[[127 123]
 [157 131]
 [115 128]
 [128 124]
 [133 131]
 [117 133]]
=>
[[123 131 128 124 131 133]
 [127 157 115 128 133 117]]

[[112 122 120]
 [150 130 132]
 [137 111 127]
 [146 121 132]
 [110 132 122]
 [125 147 126]
 [107 116 117]
 [108 132 124]
 [145 135 133]
 [130 107 131]
 [138 146 130]]
=>
[[120 132 127 132 122 126 117 124 133 131 130]
 [122 130 111 121 132 147 116 132 135 107 146]
 [112 150 137 146 110 125 107 108 145 130 138]]

[[150 113 117 117 122 131 138]
 [118 138 129 129 124 130 126]
 [132 141 134 141 113 126 128]
 [133 112 119 110 132 109 134]]
=>
[[138 126 128 134]
 [131 130 126 109]
 [122 124 113 132]
 [117 129 141 110]
 [117 129 134 119]
 [113 138 141 112]
 [150 118 132 133]]

[[133 126 134 141 118 125 117]
 [123 138 120 125 106 143 144]
 [136 133 127 130 123 120 127]
 [107 115 139 112 123 145 113]
 [149 117 130 138 145 111 122]]
=>
[[117 144 127 113 122]
 [125 143 120 145 111]
 [118 106 123 123 145]
 [141 125 130 112 138]
 [134 120 127 139 130]
 [126 138 133 115 117]
 [133 123 136 107 149]]

[[124 125 131 127 143 131 140 121]
 [126 101 124 128 127 127 118 125]
 [124 134 122 126 137 149 138 119]
 [123 118 119 128 128 147 130 117]
 [137 142 129 125 121 122 119 133]
 [120 109 128 140 123 125 131 128]]
=>
[[121 125 119 117 133 128]
 [140 118 138 130 119 131]
 [131 127 149 147 122 125]
 [143 127 137 128 121 123]
 [127 128 126 128 125 140]
 [131 124 122 119 129 128]
 [125 101 134 118 142 109]
 [124 126 124 123 137 120]]

[[128 124 128 117 129 106 118 121 136 136 111 117 149]
 [131 124 126 122 133 138 121 129 121 133 132 130 131]
 [130 133 121 127 129 118 121 133 131 134 120 129 122]
 [134 122 127 124 129 143 102 129 135 139 125 121 119]
 [131 125 128 123 132 135 106 125 117 128 136 137 122]
 [129 119 132 123 129 136 125 131 149 131 139 135 130]
 [121 123 130 124 136 142 146 110 138 123 149 130 126]]
=>
[[149 131 122 119 122 130 126]
 [117 130 129 121 137 135 130]
 [111 132 120 125 136 139 149]
 [136 133 134 139 128 131 123]
 [136 121 131 135 117 149 138]
 [121 129 133 129 125 131 110]
 [118 121 121 102 106 125 146]
 [106 138 118 143 135 136 142]
 [129 133 129 129 132 129 136]
 [117 122 127 124 123 123 124]
 [128 126 121 127 128 132 130]
 [124 124 133 122 125 119 123]
 [128 131 130 134 131 129 121]]

[[131 132 132 121 132 144 115 121 100 111]
 [138 121 142 104 131 139 142 129 127 129]]
=>
[[111 129]
 [100 127]
 [121 129]
 [115 142]
 [144 139]
 [132 131]
 [121 104]
 [132 142]
 [132 121]
 [131 138]]

[[129 148 126 128 128 129 128 145 114 128 127 128 129 130 129]
 [129 121 125 128 127 144 128 113 157 128 128 128 129 142 129]
 [127 125 128 127 128 131 128 124 118 128 125 128 127 147 128]
 [128 121 117 128 128 138 127 134 145 128 128 128 127 131 127]]
=>
[[129 129 128 127]
 [130 142 147 131]
 [129 129 127 127]
 [128 128 128 128]
 [127 128 125 128]
 [128 128 128 128]
 [114 157 118 145]
 [145 113 124 134]
 [128 128 128 127]
 [129 144 131 138]
 [128 127 128 128]
 [128 128 127 128]
 [126 125 128 117]
 [148 121 125 121]
 [129 129 127 128]]
---
[[104 133 154 127 154]
 [110 144 143 117 108]
 [151 128 140 111 107]
 [107 134 121 155 116]
 [130 104 143 151 118]]
=>
[[104 133]
 [110 144]]

[[144 102 114 133]
 [145 117 128 114]
 [149 115 104 117]
 [132 128 119 129]
 [153 128  98 139]]
=>
[[144 102]
 [145 117]]

[[123 119]
 [103 128]
 [127 116]
 [129 115]
 [142 149]]
=>
[[123 119]
 [103 128]]

[[138 130 118]
 [102 123 116]
 [145 116 140]
 [133 125 125]]
=>
[[138 130]
 [102 123]]

[[136 116 114 133 102]
 [116 142 143 122 148]
 [119 120 142 111 137]]
=>
[[136 116]
 [116 142]]

[[128 123 128]
 [129 113 129]
 [130 128 130]
 [125 113 125]
 [149 123 149]]
=>
[[128 123]
 [129 113]]

[[113 121]
 [116 108]
 [124 100]
 [122 137]]
=>
[[113 121]
 [116 108]]

[[143 118 150 129 104]
 [116 116 120 140 125]
 [128 122 116 141 134]]
=>
[[143 118]
 [116 116]]
---
[[121 123]
 [125 148]
 [118 122]
 [113 126]
 [134 122]
 [127 139]
 [128 122]
 [124 106]
 [124 122]
 [125 121]
 [131 129]]
=>
[[131 125 124 124 128 127 134 113 118 125 121]
 [129 121 122 106 122 139 122 126 122 148 123]]

[[143 152]
 [153 146]]
=>
[[153 143]
 [146 152]]

[[121 127 128 127 128 149 119 128 135 128 128 131]
 [123 127 128 126 128 131 131 128 133 128 129 111]
 [130 128 128 131 129 156 137 128 125 128 127 111]]
=>
[[130 123 121]
 [128 127 127]
 [128 128 128]
 [131 126 127]
 [129 128 128]
 [156 131 149]
 [137 131 119]
 [128 128 128]
 [125 133 135]
 [128 128 128]
 [127 129 128]
 [111 111 131]]

[[126 105 135 139 129]
 [127 117 132 132 136]
 [127 113 130 134 154]
 [125 101 137 131 106]
 [125  98 135 132 140]
 [126 105 132 136 124]
 [125 100 136 136 130]]
=>
[[125 126 125 125 127 127 126]
 [100 105  98 101 113 117 105]
 [136 132 135 137 130 132 135]
 [136 136 132 131 134 132 139]
 [130 124 140 106 154 136 129]]

[[100 123 133 123 129 121 122 134 134]
 [152 134 120 135 123 132 133 123 127]]
=>
[[152 100]
 [134 123]
 [120 133]
 [135 123]
 [123 129]
 [132 121]
 [133 122]
 [123 134]
 [127 134]]

[[128 127 127 130 106 128 132]
 [129 123 127 121 150 127 110]
 [126 116 127 129 127 128 132]
 [128 122 129 118 110 128 112]
 [127 119 127 124 148 128 121]]
=>
[[127 128 126 129 128]
 [119 122 116 123 127]
 [127 129 127 127 127]
 [124 118 129 121 130]
 [148 110 127 150 106]
 [128 128 128 127 128]
 [121 112 132 110 132]]

[[118 123 127 107]
 [127 130 134 123]
 [107 139 130 121]
 [147 122 133 152]
 [140 127 122 115]]
=>
[[140 147 107 127 118]
 [127 122 139 130 123]
 [122 133 130 134 127]
 [115 152 121 123 107]]
